Below are the code and all the weights of a small trained network. Each question names an input and a target symbol and asks about switching units off, where a switched-off unit gives its printed mean instead of its output.

import numpy as np


def w(rows, s, z=0):
    codes = np.array(rows[::2]) - 128.0
    scale = np.full(codes.shape[1], s)
    scale[-1] = z or s
    return codes * scale


def norm(h):
    return h / np.sqrt((h * h).mean(-1, keepdims=True) + 1e-5)


def f(y):
    return np.maximum(y, 0)


def softmax(a):
    e = np.exp(a - a.max(-1, keepdims=True))
    return e / e.sum(-1, keepdims=True)


def log_softmax(a):
    a = a - a.max(-1, keepdims=True)
    return a - np.log(np.exp(a).sum(-1, keepdims=True))


def net(x, mask):
    ids = ['Φαβγημ'.index(c) for c in x.split()]
    T = len(ids)
    res = E[ids] + P[:T]
    r = norm(res)
    for j in range(2):
        rows = slice(3 * j, 3 * j + 3)
        q, k, v = (r @ M[0][rows].T for M in (Q, K, V))
        z = softmax(np.where(np.tri(T) > 0, q @ k.T / 3**0.5, -1e9)) @ v
        o = O[0][rows]
        res = res + np.where(mask[j], z, o[:, -1]) @ o[:, :-1]
    y = f(norm(res) @ A[0][:, :-1].T + A[0][:, -1])
    res = res + np.where(mask[2:14], y, B[0][:, -1]) @ B[0][:, :-1]
    return log_softmax(norm(res)[-1] @ U[:, :-1].T + U[:, -1])


Q, K, V, O, A, B = {}, {}, {}, {}, {}, {}
E = w([
[22,185,75,101,115],'Φ',
[189,209,18,111,140],'α',
[119,80,45,62,5],'β',
[156,86,101,216,223],'γ',
[83,172,46,144,182],'η',
[189,213,136,222,65],'μ',
],0.015)
P = w([
[81,115,109,211,100],'0',
[55,137,79,171,128],'1',
[50,134,82,139,161],'2',
[99,155,84,111,169],'3',
[119,166,108,100,181],'4',
[133,190,126,89,187],'5',
[148,207,144,83,188],'6',
[158,242,159,69,189],'7',
[174,255,176,65,187],'8',
],0.0085)
Q[0] = w([
[224,126,128,65,135],'H1',
[152,209,107,14,79],'H1',
[115,234,106,106,164],'H1',
[225,136,88,112,114],'H2',
[138,50,85,92,144],'H2',
[146,159,1,95,156],'H2',
],0.018)
K[0] = w([
[148,196,210,175,173],'H1',
[148,235,200,84,164],'H1',
[146,113,162,54,211],'H1',
[150,5,177,92,73],'H2',
[108,110,101,231,79],'H2',
[31,30,110,86,1],'H2',
],0.017)
V[0] = w([
[139,101,146,213,98],'H1',
[158,186,175,174,146],'H1',
[142,149,115,127,9],'H1',
[123,80,73,191,56],'H2',
[166,98,148,67,106],'H2',
[100,147,170,59,85],'H2',
],0.014)
O[0] = w([
[143,81,163,208,72,109],'H1',
[180,144,207,117,101,178],'H1',
[155,34,97,85,88,160],'H1',
[242,250,161,130,139,254],'H2',
[137,208,2,208,144,76],'H2',
[99,151,143,195,30,145],'H2',
],0.0089,0.0096)
A[0] = w([
[26,122,218,167,154,45],'N1',
[205,90,174,225,122,87],'N2',
[221,120,153,249,184,212],'N3',
[100,1,9,194,73,251],'N4',
[45,39,75,61,87,85],'N5',
[49,99,95,176,12,70],'N6',
[101,60,91,195,58,43],'N7',
[142,55,142,212,238,157],'N8',
[164,160,127,28,138,151],'N9',
[12,125,164,74,132,56],'N10',
[87,89,166,116,82,98],'N11',
[61,92,149,91,166,24],'N12',
],0.012,0.0025)
B[0] = w([
[118,138,145,214,182,158],'N1',
[146,165,173,112,28,218],'N2',
[106,163,92,36,171,254],'N3',
[180,251,18,118,206,147],'N4',
[123,159,102,203,45,157],'N5',
[68,69,80,144,177,153],'N6',
[132,99,77,114,184,136],'N7',
[21,152,106,93,128,148],'N8',
[146,81,136,182,98,236],'N9',
[155,163,172,59,136,177],'N10',
[132,127,99,127,98,144],'N11',
[182,98,143,171,144,149],'N12',
],0.023,0.0085)
U = w([
[126,136,5,131,118,172],'Φ',
[76,149,98,84,126,254],'α',
[144,132,161,63,44,134],'β',
[127,108,155,157,169,137],'γ',
[72,132,111,212,56,175],'η',
[196,75,113,158,110,94],'μ',
],0.012,0.0008)

Each question gives the input, a string of symbols that net reads in full, and the target symbol t.
The units are the heads (3 rows each of Q, K, V and O) and the neurons (one row each of A and B). Each row of codes is followed by its name. A weight is (code - 128) times the scale printed after its matrix; where a second scale follows, it is the last column's (O, A, B and U).
mask holds one flag per unit, heads first, then neurons. A switched-off unit (its flag False) gives its mean, the last column of its rows in O or B, instead of its output. The means were averaged over made-up inputs and are rounded, as every weight is.
A unit's drop is (log p(t) with every unit on - log p(t) with that unit switched off) / (log p(t) with every unit on - log p(t) with every unit switched off).
The circuit of an input: a set's keep is (log p(t) with only the set's units on - log p(t) with every unit switched off) / (log p(t) with every unit on - log p(t) with every unit switched off). Starting from the 12 units with the biggest drops (on a tie, the unit counted first), units are removed one at a time, each time the one whose removal leaves the highest keep (on an exact tie, the one counted first), for as long as the keep stays at least 0.8.
circuit, biggest first: the units of the circuit, biggest drop first
unit that matters most: the unit with the biggest drop
top k neurons: the k neurons with the biggest drops, biggest first
which heads matter: for each layer, one digit per head in row order, 1 if its drop is at least 0.15 and else 0, layers parted by /
drop of u: that unit's drop, to one decimal
input μ μ γ μ, target α: circuit, biggest first -> (H1 N3 H2)
input μ Φ μ γ, target α: unit that matters most -> N3
input β α μ, target Φ: which heads matter -> 10
input Φ Φ β Φ μ, target Φ: circuit, biggest first -> (H1 N2)
input α μ Φ Φ, target η: top 3 neurons -> (N5 N3 N1)
input μ Φ Φ μ α, target μ: top 3 neurons -> (N9 N2 N3)
input η Φ μ η Φ μ, target γ: circuit, biggest first -> (H1 H2 N1 N2)
input Φ μ Φ μ, target η: circuit, biggest first -> (N3 H2 H1)
input μ Φ μ μ α β, target Φ: circuit, biggest first -> (H2 N6)
input γ μ Φ μ γ Φ μ Φ μ, target η: circuit, biggest first -> (H2 N1)
input μ Φ μ η μ, target γ: top 4 neurons -> (N2 N1 N5 N10)
input η α μ β, target Φ: top 2 neurons -> (N4 N6)
input μ β μ η γ, target Φ: top 2 neurons -> (N4 N10)
input μ μ α μ, target μ: top neuron -> (N9)
input μ Φ η μ η μ α μ, target μ: top 2 neurons -> (N9 N2)
input η β μ Φ Φ γ γ, target α: drop of N7 -> 0.0
input μ μ α β γ, target Φ: drop of H1 -> 0.8
input Φ μ μ μ α, target μ: drop of N10 -> 0.1
